Rows, each with its class:
[ -1  26  -7  10   1  11   2  13  59   1  -2 -18  -9  -3  11  17   2  10
  -4   2  -6   4   9   3  -3  16   1   1  10  -3]
pp
[  2  28  -7  12  -1   4   1   8  67  -5  -7  -4  -5  -7   7  23   2   8
  -8 -11  -6   4   2   7  -3   8  -2  -8  16   2]
pp
[  3 -11   0  16   0 -10   9   7 -32  17   2 -30  -6  -8  -7  27  -6  11
 -15 -16  -1  10   3  -5  -5 -11   8   7  -7  10]
Gs
[  2  36  -9   5   2  12   2  14  95   2  -3 -16 -13   0  15   0   1  18
  -5  19  -2   7   5  -1  -1  14  -2   5   8   1]
pp
[  1   3  -9  -5   6   7  -1   3 -38  14   5 -39  -2   4  15 -38  -1   5
  19  21   6  -7   9  -5  -4  15   7   5  -1   9]
Gs
[ -1  30  -5   9  -2   8  -1  12  95  -1  -5 -17 -11   0  13   7   1  17
   3   0  -3   5   3   2   3  10   0   3  13   0]
pp
[  0  21  -4   8   3   8  -4  13  95  -5  -8  -6 -11  -5  -8  15   1  22
 -11   3  -7   7   8  -4  -1   4  -5   4   8   5]
pp
[  3  -7   8  15  -2 -13  -2 -14 -95   5   6  -6   5   1  -3  13  -4 -11
   4 -30  -1   3  -7  12   1 -21   2  -3  29   1]
hf
[ -4  23  -6   9  -9   4   1   6  95   1  -5   7 -13  -9   1  36   0  10
 -22 -10 -11   7  -2  -2  -1  -5  -7   5   9   4]
pp
[  4   7  13   6   4  12  -6  -8 -95  -7   6 -15   7  11   1   6   5 -12
  28 -13  10 -16  -3  17   2  15   0  -7  14  -9]
hf
[  1  40  -5   9  -1  17   3  14  95 -11  -8 -15 -16  -3   8  14   6  14
  -6  -9   0  12   8   3   0  17  -5   1   9   3]
pp
[  0 -14  11   3  -1  19  -8  -1  -9  -5  -2  25   3  10   7  18   3   2
   8   8   2  -7  -4   4   4  -6   4  -1   2  -3]
hf
[  3  38  -6  12  -2   5  -1   8  95  -1  -2 -14 -14 -10   7  18   1   9
 -10  -2 -11   1  10  -4  -1   8  -5   3  17   3]
pp
[  6  33  -1   4   4   9   1  11  76  -8 -11 -24  -5   5   9   7   4  19
  10   7  -1   3   6   4  -3  18   2   3  12   2]
pp
[  5  29   6  -7   2  41 -11  20  95 -17  -9  -8  -7   9  29 -17   6  16
  28  46  10 -11   6   4  -3  33   0   2 -20  -4]
pp
[ -2 -15   1  -1  11  -2   1   9 -31  11   1 -26  -1   3  -6 -26  -2   9
  10  17   2   2   4  -9  -5 -11   6  10   2  11]
Gs
[  0   4  -4  10  -1  -5   3   6  89   1 -18  -2 -14  -6  -8  36   2  13
 -25 -17 -16  12  -1  -2   0 -35   4   7  21   1]
pp
[  4  24  -5  16  25   7   5  10  73  -1  -1 -11  -8  -3   3  20  -3  14
 -14 -13  -5   7   3   1   0  -2  -1   3  24   0]
pp
[  2 -25  10  15  -3 -14   6  -9 -58   6   9  20   4   0 -13  28  -1  -3
 -18 -30  -9   6  -9   1  -5 -39  -6  -2  29  -8]
hf
[  1 -18  14  15  -2 -11   0   5 -81  -3   2  -3   5   1 -12  36  -4   4
  -7 -35  -4   1  -7   7  -7 -22   2   4  30  -5]
hf
[ -3 -17  -6   0  -6   2   3   6 -11  14   8 -16  -2  -2   0  -4  -4  11
   2  21  -1   2  11 -12  -6  -2   7   6   5  18]
Gs
[  0  -2   8  10   1   6  -7   5 -35  -5  -2  22   4   8   1  21   7 -13
   6 -17   1  -5  -7  10   1  -6  11  -4  11 -10]
hf
[  4  34 -12   0  -6  15  -4  10  95  -7  -5 -11 -13  -3  15  23   2  14
 -11   7  -6   9   8   0   2  12  -4   2   6   5]
pp
[ -1  -1  -4   5   1  -7   7  12 -51   6  -3 -47   2  -5  -6 -10   0  12
   4  -5   6  -1  11  -5  -4  16   7   9   4  11]
Gs
[ -1  17  -2  -9  -3  18  -2  -2 -49   7   8 -31   3   2  25 -41   3  -6
  33  26  15 -10   7   1  -2  34   5  -2 -15   7]
Gs
[  5  22  -4  11   5  11   3  13  95   2  -8  -8 -11   1  15  12  -1  12
 -10   4  -8  -3   9   9   4  -1   2  24  16   2]
pp

Rows, each with its class:
[  2  -5   7   5 -21   8   0  14  21   4  21 -22  -3 -20 -33  15 -16  10
  20  12   8 -14  -8 -28 -17   1  21  16  -4   1]
zq
[ 10 -36  -5   9  -1   5   9  -5  -1   9   2 -19  42 -21 -36  11 -17  50
  27  -7  33 -21   4  -8 -14 -14  22   7  -3   7]
Dt
[ -2  -3 -13  11  -9   4 -13  -7  -8  -2  15 -26  15   7 -14   6  11   8
  14  37  12  -8  11  -7   4  -2  21   5 -14   4]
zq
[-35  -7  -7  13 -67  10  12  -6  21  16  11 -63 -15  29 -17  55  -2   4
  24  78  -6 -44  -3 -80 -18  14  54 -11  19  -1]
Dt
[-23 -20 -17   4 -12   4   7  -8  -3  -1  13 -15   1 -24 -18  19 -13  -3
  10  54  38  -2 -10 -19  27   7  36   6   1  -9]
zq
